In the rows, zero is written as 128.
Rows near named flat spaces through zero (a row that begins with a name and a colon came from that space)
z393-z875: [149 106 132 171 154 104 146  91 138 156  78  89 150 178 118 114 112 134
 119 170  89]
z398-z773: [148 150 142 147 166 132 182 107 131 134 113 126 113 150 129 165 103 125
 127 134 120]
z665-z212: [ 74 111  76  49  99 156 133 191 124 142 160 140 126 117  92 218 203 153
 132 135 140]
z784-z228: [112 132 125 123 130  92 123 131 119 166 132 121 133 147 125 101 120 120
 131 149 101]
z784-z228: [120 163 133 130 157 127 157 128 127 163 151  89  96 155 129 134 102  83
 114 142 102]
z665-z212: [119  99 111 100  54 178  70 176 122  95 154 130 135  77 102 116 190 152
 123 105 173]
z393-z875: [ 96 113 107 116 102  98  94 166 122 140 139 198 142 109 144 145 122 129
 140  93 155]
z784-z228: [122 130 127 112 124 113  90 189  97 196 123 110 167 154 172 101 199 154
 105 145 121]
z393-z875: [101 132 114 130 130  92 146 113 132 175 143  90 107 162  82 110  88  89
 129 169  77]
z398-z773: [107 125 106 107  57 153 118 223  95 190 158 139 123 123  74 163 184 152
 114 125 157]
z393-z875: [156 126 147 175 116 112 124 146 112 157 100 163 146 137 138 117 115 148
 122 112 149]
z665-z212: [107 146 113  85 164 183 135 115 149 120 170   4  92 147 129 131 159  71
  98 167  84]
z217-z919: [129  88 108 153  99 144  97 163 127 180 107  64 152 166 103 117 169 130
  92 161 114]
z217-z919: [144 133 136 157 128 150 131 136 128 144 127  96 118 142 125 126 121 109
 106 129 130]
z784-z228: [112 162 133  91 139 109 157 117 118 125 156 143 106 117 117 127 117 127
 151 135 113]
z398-z773: [105 139 119 106 122 145 111 124 139 105 170 105  98 107 124 114 113  83
 126 118 125]
z217-z919: [122 124 123 133 115 130 111 145 125 145 135 116 128 132 126 118 131 116
 117 128 128]
z665-z212: [126 134 133 127 130 120 121 123 132  91 134 191 125  95 157 141 102 126
 145  84 159]
z217-z919: [ 85 106 101 101  69  99  94 146 127 113 157 195 125  86  89 122 109 128
 158 103 148]
z398-z773: [121 138 137 150 130  32 144 143 101 184 103 247 154 140 146 133  78 158
 161 107 136]
z393-z875: [121  88 108 127 125 134  87 140 142 109 106 143 163 122 163 145 157 141
 121 112 147]
z393-z875: [164 105 140 146 160 144 124  92 142  97  78  94 163 143 161 116 159 159
 118 146 120]
z217-z919: [ 97 134 108 112 127 139  99 172 126 175 161  76 118 149 144 127 149  82
  97 137 113]
z398-z773: [142 119 122 147 164 151 170 104 145 148 101  53 124 178 107 161 135 119
 105 174  92]
z784-z228: [109 122 114 116 132 132 111 130 138 130 142 100 124 133 134 124 131 102
 119 134 116]
z398-z773: [122 109 106 102  85 207  95 180 126 138 154  32 122 128  93 129 214 126
  88 152 132]
z217-z919: [135 124 120 131 123 182 127 163 132 125 132 110 122 126 137 177 161 126
 102 110 157]
z398-z773: [105 151 126 103  79 124 114 180 104 133 175 200 107  82 114 136 121 128
 145  82 171]
z217-z919: [157 103 137 147 130 124 112 130 119 142  80 111 175 150 146 103 175 177
 117 151 123]
z665-z212: [116 129 120 125  72 116 112 217  91 182 138 208 141 114 119 160 155 164
 129  92 177]
z665-z212: [121 116 117 122 118 131 125 143 126 147 125 113 135 139 113 136 150 136
 122 143 122]
z393-z875: [ 64 157 109  58 116 105 101 126 127 135 209  83  88 110 107  67 117  67
 140 151  82]
z784-z228: [143 141 141 129 117 118 142 163  98 168 116 152 143 137 127 132 158 170
 128 132 138]
z217-z919: [ 88 103  90  97 122 121 121 140 137 156 137  93 133 150 100 147 153 119
 123 163  97]
z784-z228: [135 102 126 153 115 108  94 145 121 160  99 125 163 148 142 100 144 143
 116 136 125]
z784-z228: [142  99 119 152  88 149 140 143 129 122 107 157 133 120  78 168 132 160
 131 118 158]
z217-z919: [ 68 129  88  77 140 121 123 148 138 164 169  81 110 151 120 152 142  82
 118 157  88]
z398-z773: [114 180 137 132 188 113 177  95 141 143 160 105  76 152 145 146  54  52
 125 129  95]
z784-z228: [166 113 145 159 127 152 106 143 123 116  93 137 160 125 168 126 160 161
 111 107 161]
z398-z773: [153 120 133 143 124 143 187 100 136  87 100 180 119 113  81 193 107 169
 153 117 154]
z393-z875: [124 136 125 116 160 131 165  78 144 127 132  48 107 158  93 116 118 105
 127 184  70]
z665-z212: [151 132 152 165 132 115 109 106 131 102 117 159 132 111 162  91  86 116
 132  95 148]
z665-z212: [121 141 124 127 172 154 126 111 147 140 144  26 108 163 154 115 129  67
  93 157  87]
z393-z875: [137 130 136 121 137 146 114 114 132 109 130  86 130 125 142  97 149 125
 119 140 118]
z665-z212: [157 102 143 131  82 127 124  85 128  57 104 168 144  81  76  85 131 191
 167 127 147]
[112 124 123 121 107  99  92 160 112 159 136 151 146 126 143  99 139 132
 129 122 131] | z398-z773
[111 144 119 109 117 135 129 175 113 157 152 145 118 125 132 158 145 124
 122 114 144] | z665-z212
[148 108 130 127 141 173 101 110 143 101 113  43 144 137 147  96 179 130
 101 154 113] | z398-z773
[ 90 165 111  47  93 193 122 198 111 115 212 122  83  79 114 171 188 116
 123 101 163] | z665-z212
[153  74 120 204  85 122 132 119 141 139  77 152 144 144  65 144  87 144
 126 127 145] | z784-z228
[138 139 136 159 111 122 147 149 115 162 127 150 115 137 104 141 101 125
 124 118 141] | z393-z875
[137 133 130 149 139 107 175 136 118 171 103 155 131 159 109 173 114 149
 132 139 124] | z398-z773
[104  97 100 154 130 130 103 110 162 138 133  69 116 154 114 122  88  59
 104 142 100] | z784-z228
[ 86  90  78 122 144 132  97 178 144 189 122  84 150 178 159 185 164  95
  88 143 111] | z665-z212
[132 123 128 154 154 117 127 118 135 159 111  86 135 166 144 117 117 105
 108 150 101] | z665-z212
[129  42 102 201 103  72  59 154 139 161  50 207 208 151 169 138 114 154
 119  96 160] | z665-z212
[ 95 103 101 110  90 117  71 178 120 165 144 121 148 129 129 108 163 123
 115 130 129] | z217-z919
[103 173 125  94 185 168 163  70 167  62 190  75  53 109 139 153  71  34
 128 118 106] | z784-z228
[136 161 148  62  82 187 136 106 121  15 187 151  84  30  80 102 151 157
 168 100 167] | z665-z212
[139  92 127 165  75 123  68 167 118 135 108 173 162 110 138 102 137 149
 120  93 172] | z665-z212
[143 109 126 150 137 115 169 102 136 127  88 152 139 146  98 168 112 158
 142 141 124] | z398-z773
[157 119 137 160 140 162 138 109 139 131 107  54 127 156 115 117 137 120
 101 156 110] | z393-z875
[147 117 133 139 128 133 162  95 137  93 105 152 127 119  96 153 113 156
 147 129 135] | z217-z919
[168  83 148 192 149  94 106  32 162  58  61 146 165 123 150  66  67 137
 147 123 121] | z665-z212
[ 96  96 100 112  64 104  91 173 115 152 138 173 145 111  88 125 145 150
 141 121 144] | z398-z773
[125 176 140  80 160 161 179  91 132 100 170  60  79 124 101 125 134 107
 134 162  91] | z665-z212
[175 155 161 149 129 156 191 111 119  88 113 184 108 101 105 173 108 168
 148  99 169] | z784-z228
[117 103 112 154 123  91 124 134 131 166 105 149 146 154 119 140 104 125
 128 134 119] | z393-z875
[120 116 121  90  70  96 134 170  90 149 119 208 159 105  78 136 181 221
 166 135 148] | z784-z228

Rows near named flat spaces through zero (a row that begins with a name and a colon came from that space)
z849_z383: [ 84 141  75 140 108 174 182 142 129 113 153  87  55 148 190 147 102  84
 164 156 143]
z849_z383: [101 117 140 128 134 140 108 163 104 123 175 104 116 122 112 144 113 132
 128 146 155]
z849_z383: [141 164 122 165 140 165 145  81 129 119 143 121  99 154 163 189  87 101
 131 188 116]
z756_z634: [142 104 163  97 103 110 115 125 143 113 142 155 130  96 104 174  64 162
 120 171 175]
z756_z634: [137 174 192 160 143 122  71 142 138  99 159  92 114 124  40 167  76 127
 120 173 123]
z756_z634: [124 104 142 117 105  92 143 137 164 128 117 154 112 111  80 132 104 128
 104 127 151]
z725_z329: [150 168 103 163  65  67 110  65 129 203  68 129 176 139  88 161 150 135
 104 136  95]
z531_z977: [102 190 115 110 125  43  79 102  94 145 127  64 167 115  53 100 170 145
 121 157 114]
z531_z977: [135  91 196 105 155 128 116  91 177 137 158 156 149 101  57 171 129 153
  82 147 109]
z201_z990: [150 154 115 115  83 142 148 121 150 112 124  93 100 111 147 139 109 127
 163 162 114]
z725_z329: [134 107 127 188 104 154 166 174 103 167 138 120  56 144  93 132 148  81
  82 119 131]
z849_z383: [121  93 111 124 177 143 144 159 108 127 219  99 129 111 135 101 185 108
 109 148 106]
z725_z329: [162 120 132 119  99  76 112 139 153 109 126 159 156 102 115 140  71 146
 131 154 156]
z725_z329: [145 106 107 133 171 116 125 154  99 116 189 130 156 118 153 102 149 118
 116 148 128]
z201_z990: [101  94 119 109 135 214 147 104 135 157 127 130 142 143 202 143 177 142
 155  81  94]
z531_z977: [132 134 106 116 113 142 137  97 128 118 108 151 138 137 197 157  87 140
 158 144 149]
z201_z990: [163 114 185 116 123 152 155  60 158 150  62 184 104 130  98 157 130 145
  87 113 116]
z531_z977: [ 95  63 149  96  82 119 117 166 137 144 117 173 135 110 113 154  86 167
 124  97 198]
z756_z634: [149  72 153  79 150 137 164 115 162 117 136 171 126  97 129 112 148 144
 104 120 126]
z201_z990: [139 140 154 109  93 136 139 110 151 126  78 130  99 120 106 132 116 142
 135 118 128]
z201_z990: [118 135  93 132 135 120 131 149  99 112 128 128 129 140 173 105 118 118
 147 125 153]
z849_z383: [101  95 132  74 130 121 145  75 139 131 105 180 141 122 155 156 105 162
 121 133 170]
z531_z977: [ 86  99 102 110 190 115 148 103 193  93 206 147 159 123 159 155 101 108
 129 169 120]
z531_z977: [118 124 105 213  98 125  76 143 114 160 137 175 184 174 171 226  35 124
 136 137 169]
z531_z977: [143 164 125 147 145 119 121 116 116 116 121 117 126 140 126 119 126 114
 129 142 115]
z201_z990: [ 85  94 146 146 211 155  91 151 136 126 196 134 178 145 125 130 157 122
 117  95 101]
z531_z977: [111 101 140 127 115  90 121 128 189 124 156 157 147 112  88 177  71 131
 113 155 147]
z849_z383: [131 119  78 188 134 132 165 173 114 137 142 131  99 157 159 102 142  68
 116 111 122]
z201_z990: [ 87  87 173 103 174 125 118 142 152 118 117 167 134 130  84 104 139 141
 103  69 144]
z849_z383: [ 86  91 127 105 161  88 101 115  93 125 171 177 169 127 140 174  73 155
 103 170 210]
z849_z383: [104  94  98 166 171 159 141 122 139 142 162 166 157 163 189 156 129 101
 121 111 117]
z756_z634: [103  90 147 131 183 133 122 150 130 128 156 150 140 134 108 110 154 121
  99  94 127]
z531_z977: [158 187 115 111 172  98 104  92  82 106 121  95 163 126 141  75 173 137
 139 151  98]
z725_z329: [162 139 130 113 137  83 122 118 132 114 151 118 147  99  99 112 135 133
 114 170 116]
z725_z329: [151 127 129  72 143 105 113 122 103 115 113 124 167 100 140  67 175 166
 141 111 122]
z849_z383: [ 93 152 109 147 125 162 133 138 112 118 162  83  90 145 152 157 104 106
 152 160 137]
z756_z634: [151 154 140 124 115 117  90  76 144 130 133 130 181 119 133 187  90 159
 143 176 116]
z725_z329: [109 115  97 152 188 114  90 154 107 123 218 116 197 133 156 128 143 117
 130 146 114]
z849_z383: [ 71 154 123 180 145 155  68 115 123 135 136 136 173 183 165 207  64 129
 159 123 143]
z849_z383: [ 91 136  73 173 134 163 178 119 111 132 142 130  76 175 199 164  97  75
 132 153 151]
z756_z634: [130 112 147 112  97 151 137  92 120 156  57 175 123 141 147 153 117 158
 124  94 154]
z201_z990: [151 147 168 147 112 115 100 117 188 106 137 136 137 118  82 186  55 132
 131 167 120]
z201_z990: [111 124 102 130  82 153 150 175 109 158 132  69  89 122 122  94 186 114
 142  99 109]
z725_z329: [115 181  79 176 158 122 113 155 116 110 188  55 136 146 142 107 148  81
 154 157  82]
z725_z329: [156 161 105 168 124 124 105 160 141  99 157 103 148 132 153 130  96 107
 165 150 105]
z756_z634: [132  96 138  75 184  70  87 143  79  94 147 175 192 104 139  84 120 173
 116 129 189]
z756_z634: [ 96  80 136 120 132 158 166 117 153 154 100 170 106 143 133 133 148 123
 105  77 133]
z201_z990: [150 156  89 189 127 213 153 150  81 159 156  57  92 157 182 112 205  81
 146 120  57]
z531_z977: [133 157 118 138 145 106  97 131  81  96  96 158 146 152 172 122  72 138
 148 130 182]
z201_z990: [106 102 122 143 111 127 146 174 108 143  85 156  93 148 123  97 131 114
 114  67 167]
z201_z990: [105 107  76 141  85 129 132 136  78 175  92 156 149 154 196 137 129 137
 140  93 171]
z725_z329: [112 126 134 141  71 152 148 131 133 156  57 145  83 149 126 144 111 127
 132  83 150]
z725_z329: [141 138 141  90 130 109 131 103 144 103 115 133 129 108 121 120 116 146
 134 147 133]
z756_z634: [ 87 106  91 127 189 142 123 147  81 129 156 132 160 152 187  87 175 120
 133  91 134]
z531_z977: [186 136 111 170 159 104 102 158 123  99 155 150 178 131 160 108 108 112
 135 138 114]
z849_z383: [122 130 143 117 152 122  98  97 127 151 102 139 184 135 117 112 176 153
 122  85  95]
z725_z329: [172 196  89 193  97 139 117 108 148 126 107 105 148 157 177 157  98 100
 173 149  76]
z531_z977: [145 118  89 148 121  99 131 175 147 118 165 118 152 116 141 100 134 105
 140 128 110]
z756_z634: [109 124 106 146 128 137 128 104 140 159 122 136 158 149 151 148 146 122
 130 109 104]
z756_z634: [174 121 141 131 179  82  93 119 146 126 156 144 210 108  95  93 174 137
 103 123  74]
[126 101  84 141  75 151 133 170 107 161 127 123 142 132 185 127 141 131
 157  96 135] | z531_z977
[104 158 106  87 154 132 115 133  94 110 149  61 139 116 145  69 190 139
 163 125 103] | z201_z990
[121 137 140 128 100 107 135 102  98 150  49 166  99 148 109 135 107 139
 103 110 178] | z849_z383
[168 126 124 128 100 120 170 112 128 146 129 120  90 108 106 129 148 114
  98 164 115] | z201_z990
[ 47  71 126  52 124  93 125 160 121 110 104 174 133 116 138 101  96 169
 139  79 227] | z725_z329
[186 181 140 145 152 129 114  85 109 119 112 113 141 133 128 117 149 126
 125 155  83] | z531_z977
[133 116 147 135 142 111 100 159 102 136 148 125 143 120  90 112 145 135
 106 120 135] | z849_z383
[129  89 110 162 195 143 152 115  95 172 147 162 150 157 147 100 214  98
  71  91  94] | z849_z383
[138 124 148 117 130 149 112 145 118 130 121 117 137 121 123 105 157 145
 137  98 112] | z725_z329
[133 112 153  76 156 142 125  82 142 109 116 162 156 116 157 137 121 166
 136 129 134] | z725_z329
[113 139 104 120 108 144 148 111 128 133 114 115 111 136 160 136 127 124
 147 132 129] | z531_z977
[100  99 110 160 160 178 138 175 120 109 174 141 112 155 189 142  99  99
 143 116 150] | z725_z329
[ 78 104 130 113 146 172 135 149 103 132 184  94  99 127 135 143 144 126
 129 139 143] | z849_z383
[132 168  97 138  97  96 117 164  93 109 134  85 109 123 131 109 103 117
 153 160 154] | z756_z634
[123 133 168 161 134 182 137 121 113 142  98 138  73 159 110 155 120 115
 106 108 133] | z531_z977
[ 89 118 161 152 180 166  82 136 115 150 125 136 165 162 114 126 167 136
 120  58 104] | z201_z990
[ 89 242 189 136 149 237 105  92  66  75  74  52  13 182 140 163  72 129
 182 151 151] | z756_z634
[151 122 194 151 161 199 108 102 144 143 135 135 132 139 104 167 147 137
 110 113  78] | z756_z634
[112  97  96 100 123 123 172  77 103 154  74 193 127 146 191 132 131 139
 111 111 173] | z725_z329
[193 211 144 127  90  91 104  90 154  89  95  96 127 108 101 143  73 139
 159 194 106] | z849_z383
[187 146 131 139 131 168 131 111 161  82 121 153 138 132 203 154  69 129
 172 150 112] | z725_z329

Rows near named flat spaces through zero (a row that begins with a name and a colon came from that space)
z599z395: [100 150  63 144 123 153 109 143 118 101 158 172 129 164 139 172  99 106
 109 114 102]
z515z114: [175 177 201 123 110  64  58 170 151 195  15  26 130 121 114 124 110 140
 147 111 141]
z599z395: [165  75 154 115  92 105 135 103  80 123 174 147 178  59  49 146 194 110
 117 142 112]
z570z528: [125 110 125 124 101 161 171 119 103 116 127 202 129 105  81 123 123  67
 163 194 151]
z599z395: [151  59 133 131 109 127 147 134  71 126 180 133 155 109  89 190 179 195
  94 119 142]
z570z528: [146 135 150 116 159 119 156  98 148 123 135  52 124 116 167  84 145 161
 126 104 124]
z599z395: [124 172 125 116 132 157 137 131 140 128 110 115 122 151 140 103 110 102
 137 128 129]
z570z528: [143 131 196 124 133 128  73 160 145 193 104  84 123 145 144 143 142 141
 112 135 118]
z515z114: [128 143 109  94 135 117 144 111 138 123 131  85 155 107 133  77 147 117
 124  99 108]
z599z395: [130  98 161  85 116 111  95 154 145 178 117  70 140  83 131 124 151 161
 136 157 127]
z753z871: [151  85 101 103 153 163 157 133  94 144 166 125 166 101 115 171 182 109
  69 157  95]
z570z528: [147 125 105 124 148 202 175 101 126 121 108 127 121 172 142 113 113 150
 122 133 151]
z753z871: [107 173 112  82 145 176 174 137 142  90 137 139  96  86 112 108 130  99
 138 208 163]
z753z871: [147 123  94 152 151 135 137 133 117 128 110 103 127 165 155 167 110 168
 101  96 128]
z570z528: [ 88 176  54 149 194  88 172 182 123  92 113 144 101 156 153 155 119 131
  75  86 149]
z599z395: [141 126 150 122 118 119 130 104 132 124 121 114 134 125 113  95 139 149
 138 106 140]
z599z395: [136  90 136 144 156 157 125 126 149 135 102 169  80 106 135 169 109 137
 133 227 156]
z570z528: [153 120 171 136  76 210 173  87  97 102 187 103 120 156 143 129 107 167
 184 141 148]
z599z395: [158 166 137 129 116 158 154 102 129 126  97 103 133 134 133  98  96  68
 167 145 118]
z515z114: [123 140 155 110  93 105 141 143 116 131 165  72 142  82 143 122 129 100
 171 142 108]
z13z254: [107 142  63 115 117 138 132 183 107 145 129  76 153 166 171 167  99 152
 117  84 111]
z13z254: [ 68 189 136  88  91 150 169 177 106 105 205 114 128 123 140 108 133  87
 161 134 131]
z753z871: [ 77 118 103 119 112  76 119 152 150 147 133 109 136 102 181  99  98  96
 177 123  98]
z599z395: [124  77 156 118 115  97 123 147 125 166 126  98 138 109 138 128 146 175
 140 124 139]
z515z114: [121  99 167 129  76 165 150 116 110 122 160 156 116 126 116 124 116 143
 186 167 161]
z13z254: [123  91 135 102 135 153 147 128 135 144 136 123 123 106 136 120 144 149
 132 170 142]
z753z871: [126  85 107 102  95  66 117 130 117 132 135 112 167  54  97 124 149 132
 146 126 114]
z570z528: [114 130  60 137 164 121 161 155 114 114  85 173 124 157 110 145 124 142
  86 104 162]
z570z528: [104 111 105 135  99 126 159  86 120  67 186 149 122 122 131 100 117 173
 166 100 146]
z599z395: [157 135 135 171 172 124 223 154  81 125 127  71 118 174 176 169 129 161
 100  86 152]
z599z395: [134 174 136 137 117 124 129  51 144  72 122 200 130 130  69  41 131  60
 147 101 127]
z570z528: [143 167 144 125 137 179 104 116 146 135 155  87 124 142 171 139 113  85
 125 152  77]
z570z528: [146 124 119 129 151 103  91 129 129 135 128  87 145 150 128 146 158 200
  67  56 116]
z13z254: [110 133 126 148 118 115 116 181 110 151 128 140 126 146 143 178 110 103
 128 135 119]
z515z114: [110 105  85 122 163 141 100 134 131 120 133 207 128 139  89 154 164 146
  56 128 133]
z753z871: [103 136  56 124 119 142 124 128 143 120  95 149 133 151 144 114  78 114
 149 118 124]
z515z114: [137 181 104  89 144 172 124 173 139 174  88  39 145 155 175 134 106 100
 113 131  99]
z753z871: [163  75 104 181 145 150 147  39 125  60 150 186 102 139 115 147 118 198
 119 122 151]
z515z114: [ 71 165 115 113 129  84 101 157 143 115 187 106 133 127 163 111 141 125
 116  74  93]
z753z871: [123 160 154 137 128 107 168 166 124 146  95  76 111 139 166 117  98 118
 167 127 152]
z515z114: [ 94 164  76 135 167 168 188 130 145  93 108 154  88 173 169 100  85 125
 135 131 162]
z13z254: [107  26 171 103 168  76 102 135 179 188 114 116 108  63 158 103 173 196
 123 178 144]
z753z871: [159 128 171 114 126 101 148 162  98 156 123  60 146  98 114 152 164 142
 114 128 136]
z13z254: [102 157 116  93 120 120 118 162 134 150 120  89 149 143 140  98 134 131
 123  87 121]
z13z254: [131  89  94 154 138 150  98 172 104 170 147 129 142 155 170 231 115 121
  89 145  80]
z599z395: [104 135  77 135 150 158 109 167 126 120 149 157 109 143 148 202 111 125
  92 161 115]
z753z871: [106 138 100 116 116 119 138 130 146 116 112 114 118 111 149 104  91 126
 172 141 138]
z570z528: [138 115  82 126 107 137 119  91 124 105 136 138 152 121 116 125 113 126
 137 114 107]
z515z114: [128 151 155 180 162 102 133 108 141 104 154 141  96 137 168 134 117  89
 126 125 103]
z570z528: [123 107 128 125 157  90 129 162 139 168  54 127 122 141 122 114 138 170
 107 109 169]
z753z871: [124 117 145 154 115  89 110 109 147 120 126 107 111 128 158 115 100 167
 165 102 132]
z13z254: [198 129 120 125 170 155 138 135 123 180  33  65 149 157 128 148 129 138
  81 122 129]
z515z114: [106 129  75 107 129 116 187 113 121  91 156 110 144 102 145  88 127 123
 148 106 125]
z753z871: [ 80 111  88 135 151  88  96 122 138  90 179 229 125 101  95 134 164 103
  83 122 107]
z13z254: [171  79 168 128 171 128  87  96 162 172  46 180 119 111  74 111 165 129
  87 175 147]
z13z254: [124 164 152  79 140 155 133 149 133 154 136  93 145 125 122  95 168  97
 102 132 116]
z13z254: [115  81  97 139 130 117  68 129 144 149 104 187 132 140 114 150 123 151
 106 125 121]
z13z254: [146 147 118 151 115 170 142 117  96 106 174 132 137 149 137 172 114  88
 125 133  95]
z515z114: [113 159 209 111 104 122  82 134 148 147 169 104 123 119 133  97 151 108
 145 130 107]
z515z114: [106 144  62 144 193 166 168 110 140  91 148 169 110 167 171 124 120 103
  84 118 110]
[131 102 121 143 138 119 128 107 133 108 142 146 114 110 130 143 128 150
 126 142 132] | z13z254
[112 130 116 139 143 165 120 129 132 144 137 170 131 175 148 127 123  87
 108 123 101] | z753z871
[155 169  83 175 133 138 163  91  88  58 161 134 138 182 122 154 115 140
  98  44 118] | z599z395
[130  72 100 134 141 119 107  84 149 111 150 137 127 109 142 129 133 183
 118 122 115] | z13z254
[ 70 149  53 101 129 126 151 152 145 110 116 166 123 108 140  99  94  71
 157 158 129] | z753z871
[140 144 125 131 143 137 114 137 131 139 120  99 130 149 145 146 126 136
 104 113 114] | z570z528
[ 72 131  95 109 115  73  96 128 146 103 150 144 140 143 118  73 146 195
 117  30 139] | z515z114
[108  96 153 102 118 142 159  84 147 115 143 195 119  72  96  56 148  75
 174 199 144] | z570z528
[ 93 160 100 154 110  86 116 146 120  83 184 116 117 132 160 159 100 141
 142  85 110] | z570z528
[129  97 149 112 130 107  49 140 140 171 111 178 149 113  70 138 177 121
  79 135 112] | z570z528
[ 75 155  99 124 152  89 140 186 136 137 131 127 119 125 168 130 119  86
 123 124 115] | z753z871
[115 142 134 108 188 129 163 109 151 106 151 144 112 100 128  83 176 100
  90 145 126] | z570z528
[162 183  85  88 161 189 148 115 120 109 128  79 154 147 114 124 154 125
  64 102 109] | z13z254
[101 129 120 173 147 148 173 115 125  84 166 189  82 150 161 142  99 111
 146 154 143] | z515z114
[173  93 147 143 154 157 113 115 127 164  98 142 132 133 118 162 142 111
  94 168 113] | z13z254
[120 100 206 138  92  53 136 148 105 129 163  95 121 100 113 125 163 207
 155  91 171] | z570z528
[ 75 168  90 106 119 111 118 182 133 129 152  86 133 145 173 129 110 139
 131  86 113] | z515z114
[ 76 126  65 103  64 123  73 162 100 128 193 131 185 169 125 146 130 164
 114  31  88] | z599z395
[131 119  41  89 127 240 109 130 117 169 110 172 186 187 118 140 123  62
  80 137  74] | z753z871
[101 127  49 127 147 142 151 110 140  94 111 185 123 139 128 107 103 113
 127 127 136] | z570z528
[126 117  79 131 139 115 173 106 111  83 139 144 136 124 111 118 138 161
 113  91 148] | z570z528
[128  77 151 108 133 104 135 102 126 125 136 174 140  94  67  89 193 163
 105 122 159] | z570z528
[112 161 128 111 130  91  89 164 137 128 124 113 127 114 108 138 145 141
 103 110 131] | z753z871
[157 147 114 124 189 162 144 138 112 130 122 123 135 162 111 159 175 144
  32 105 128] | z570z528
[139 119 154 136  83 178 147 133 102 138 128 146 123 145 118 148  99 112
 175 172 149] | z570z528
